Below are the code and all the weights of a small trained network. Each question names an input and a target symbol and asks about switching units off, where a switched-off unit gives its printed mean instead of its output.

import numpy as np


def w(rows, s, z=0):
    codes = np.array(rows[::2]) - 128.0
    scale = np.full(codes.shape[1], s)
    scale[-1] = z or s
    return codes * scale


def norm(h):
    return h / np.sqrt((h * h).mean(-1, keepdims=True) + 1e-5)


def softmax(a):
    e = np.exp(a - a.max(-1, keepdims=True))
    return e / e.sum(-1, keepdims=True)


def log_softmax(a):
    a = a - a.max(-1, keepdims=True)
    return a - np.log(np.exp(a).sum(-1, keepdims=True))


def net(x, mask):
    ids = ['ΛΠδζημξσ'.index(c) for c in x.split()]
    T = len(ids)
    res = E[ids] + P[:T]
    u = 0
    for l in range(3):
        r = norm(res)
        for j in range(2):
            rows = slice(2 * j, 2 * j + 2)
            q, k, v = (r @ M[l][rows].T for M in (Q, K, V))
            z = softmax(np.where(np.tri(T) > 0, q @ k.T / 2**0.5, -1e9)) @ v
            o = O[l][rows]
            res = res + np.where(mask[u + j], z, o[:, -1]) @ o[:, :-1]
        u += 2
    return log_softmax(norm(res)[-1] @ U[:, :-1].T + U[:, -1])


Q, K, V, O = {}, {}, {}, {}
E = w([
[136,181,120,97,124,60,150,117,153],'Λ',
[81,56,92,119,118,40,186,140,119],'Π',
[85,122,118,117,51,123,188,124,136],'δ',
[185,161,216,110,174,222,94,131,184],'ζ',
[127,158,137,220,177,134,102,126,143],'η',
[118,121,192,114,103,103,252,162,181],'μ',
[71,164,68,139,170,187,137,129,101],'ξ',
[36,177,105,156,115,65,112,144,179],'σ',
],0.018)
P = w([
[148,148,84,143,181,161,161,45,61],'0',
[52,199,110,82,107,150,75,239,48],'1',
[122,201,120,139,118,163,90,253,32],'2',
[101,179,85,120,100,130,135,227,43],'3',
[127,172,90,139,107,134,143,217,52],'4',
[116,203,47,104,78,145,137,179,31],'5',
[148,146,83,154,89,123,148,161,67],'6',
[87,150,73,85,61,96,164,115,42],'7',
[70,150,30,103,65,112,172,127,113],'8',
],0.0047)
Q[0] = w([
[128,69,161,155,107,114,138,211,107],'0.h0',
[162,63,137,88,49,177,130,106,99],'0.h0',
[191,59,173,102,107,146,11,1,29],'0.h1',
[172,177,107,97,220,149,123,93,96],'0.h1',
],0.0055)
K[0] = w([
[113,209,104,86,140,82,115,112,139],'0.h0',
[76,120,168,170,173,147,27,197,134],'0.h0',
[109,110,174,110,99,142,126,254,100],'0.h1',
[61,78,101,159,129,151,124,147,117],'0.h1',
],0.0081)
V[0] = w([
[9,78,114,61,2,144,41,114,101],'0.h0',
[61,74,144,209,139,151,99,193,250],'0.h0',
[133,29,60,222,76,208,36,123,216],'0.h1',
[211,86,181,50,118,118,189,196,135],'0.h1',
],0.0044)
O[0] = w([
[156,120,122,143,72,160,74,50,97,169],'0.h0',
[83,90,211,142,135,97,99,105,166,145],'0.h0',
[126,160,247,169,174,53,213,100,106,66],'0.h1',
[89,133,118,184,158,146,169,132,195,1],'0.h1',
],0.011,0.0049)
Q[1] = w([
[119,104,157,181,168,154,132,169,187],'1.h0',
[126,89,119,92,70,147,205,126,123],'1.h0',
[43,234,2,56,35,182,88,159,110],'1.h1',
[175,139,168,38,75,162,188,199,97],'1.h1',
],0.0059)
K[1] = w([
[98,115,97,135,153,187,126,195,124],'1.h0',
[105,107,148,131,166,161,142,107,156],'1.h0',
[143,115,118,123,132,171,213,1,151],'1.h1',
[50,160,107,118,90,131,146,151,102],'1.h1',
],0.0081)
V[1] = w([
[83,138,114,252,199,200,213,197,169],'1.h0',
[234,87,58,97,172,171,140,253,153],'1.h0',
[219,197,151,154,51,130,182,19,111],'1.h1',
[166,204,200,184,166,181,47,106,204],'1.h1',
],0.0047)
O[1] = w([
[94,156,175,186,86,129,94,49,2,25],'1.h0',
[160,112,101,6,66,96,145,144,89,63],'1.h0',
[99,93,135,163,87,103,229,252,132,118],'1.h1',
[95,191,103,79,159,195,155,137,82,4],'1.h1',
],0.0082,0.0045)
Q[2] = w([
[127,81,200,148,201,152,129,132,143],'2.h0',
[69,118,87,161,35,96,41,79,104],'2.h0',
[223,137,112,132,147,148,201,102,111],'2.h1',
[161,64,3,96,141,104,146,144,114],'2.h1',
],0.0069)
K[2] = w([
[254,156,182,77,99,169,12,147,116],'2.h0',
[53,199,104,112,143,249,151,3,223],'2.h0',
[58,204,85,54,188,146,158,211,64],'2.h1',
[207,167,104,112,140,64,121,118,148],'2.h1',
],0.0056)
V[2] = w([
[50,93,155,156,196,194,184,173,171],'2.h0',
[56,109,95,62,43,119,193,105,168],'2.h0',
[97,2,216,157,151,218,85,74,177],'2.h1',
[182,229,153,99,176,110,104,159,145],'2.h1',
],0.0066)
O[2] = w([
[196,226,111,73,151,146,172,219,110,122],'2.h0',
[105,90,241,74,164,121,129,120,133,222],'2.h0',
[254,141,116,95,24,104,97,102,85,2],'2.h1',
[75,112,126,104,161,70,115,135,199,103],'2.h1',
],0.0085,0.0035)
U = w([
[144,65,100,167,46,135,91,83,65,216],'Λ',
[120,57,35,104,149,165,70,155,15,110],'Π',
[6,89,129,158,174,173,77,133,200,50],'δ',
[87,112,179,195,68,204,185,201,107,42],'ζ',
[69,201,165,254,133,82,73,139,101,53],'η',
[126,156,217,80,143,173,110,105,95,152],'μ',
[190,159,71,94,156,151,114,149,196,197],'ξ',
[92,178,87,194,141,191,142,106,38,247],'σ',
],0.005,0.0013)

Each question gives the input, a string of symbols that net reads in full, and the target symbol t.
The units are the heads (2 rows each of Q, K, V and O). Each row of codes is followed by its name. A weight is (code - 128) times the scale printed after its matrix; where a second scale follows, it is the last column's (O and U).
mask holds one flag per head, layer by layer. A switched-off head (its flag False) gives its mean, the last column of its rows in O, instead of its output. The means were averaged over made-up inputs and are rounded, as every weight is.
A unit's drop is (log p(t) with every unit on - log p(t) with that unit switched off) / (log p(t) with every unit on - log p(t) with every unit switched off).
The circuit of an input: a set's keep is (log p(t) with only the set's units on - log p(t) with every unit switched off) / (log p(t) with every unit on - log p(t) with every unit switched off). Starting from all 6 units, units are removed one at a time, each time the one whose removal leaves the highest keep (on an exact tie, the one counted first), for as long as the keep stays at least 0.8.
circuit, biggest first: the units of the circuit, biggest drop first
unit that matters most: the unit with the biggest drop
which heads matter: for each layer, one digit per head in row order, 1 if its drop is at least 0.15 and else 0, layers parted by /
drop of u: that unit's drop, to one decimal
input ξ Π ξ Π Λ, target δ: which heads matter => 00 / 00 / 11
input μ ξ Π μ ξ Π μ, target μ: which heads matter => 11 / 11 / 10
input σ Π μ σ Λ ξ σ, target ξ: circuit, biggest first => [1.h0, 0.h0, 2.h0, 2.h1]
input δ Π ξ ξ σ, target ζ: unit that matters most => 1.h1
input Π ξ δ, target Λ: circuit, biggest first => [1.h1, 2.h1]
input μ σ ξ Λ μ Π σ η, target μ: circuit, biggest first => [0.h1, 1.h0, 2.h0, 0.h0]
input ξ η δ σ σ δ, target δ: circuit, biggest first => [1.h0, 0.h1, 2.h1]
input δ ζ δ μ η, target σ: circuit, biggest first => [0.h1, 1.h1, 1.h0]
input ξ σ ξ Λ Λ σ Π, target δ: which heads matter => 00 / 00 / 01
input Π σ η σ ξ σ μ, target Λ: which heads matter => 00 / 11 / 11
input Π σ δ ξ ζ σ, target Λ: circuit, biggest first => [2.h1, 1.h1, 0.h0]
input Λ σ η δ δ, target δ: which heads matter => 10 / 00 / 11
input σ σ μ σ ξ, target ξ: which heads matter => 11 / 10 / 11
input η ξ Λ Λ δ ζ, target δ: drop of 2.h0 => 0.5
input Π σ ζ ξ, target Λ: drop of 0.h0 => 0.0
input σ σ σ μ η Π Λ δ η, target ξ: drop of 2.h1 => 0.2
input Π η Π ζ Π δ μ, target Λ: drop of 1.h0 => 0.3
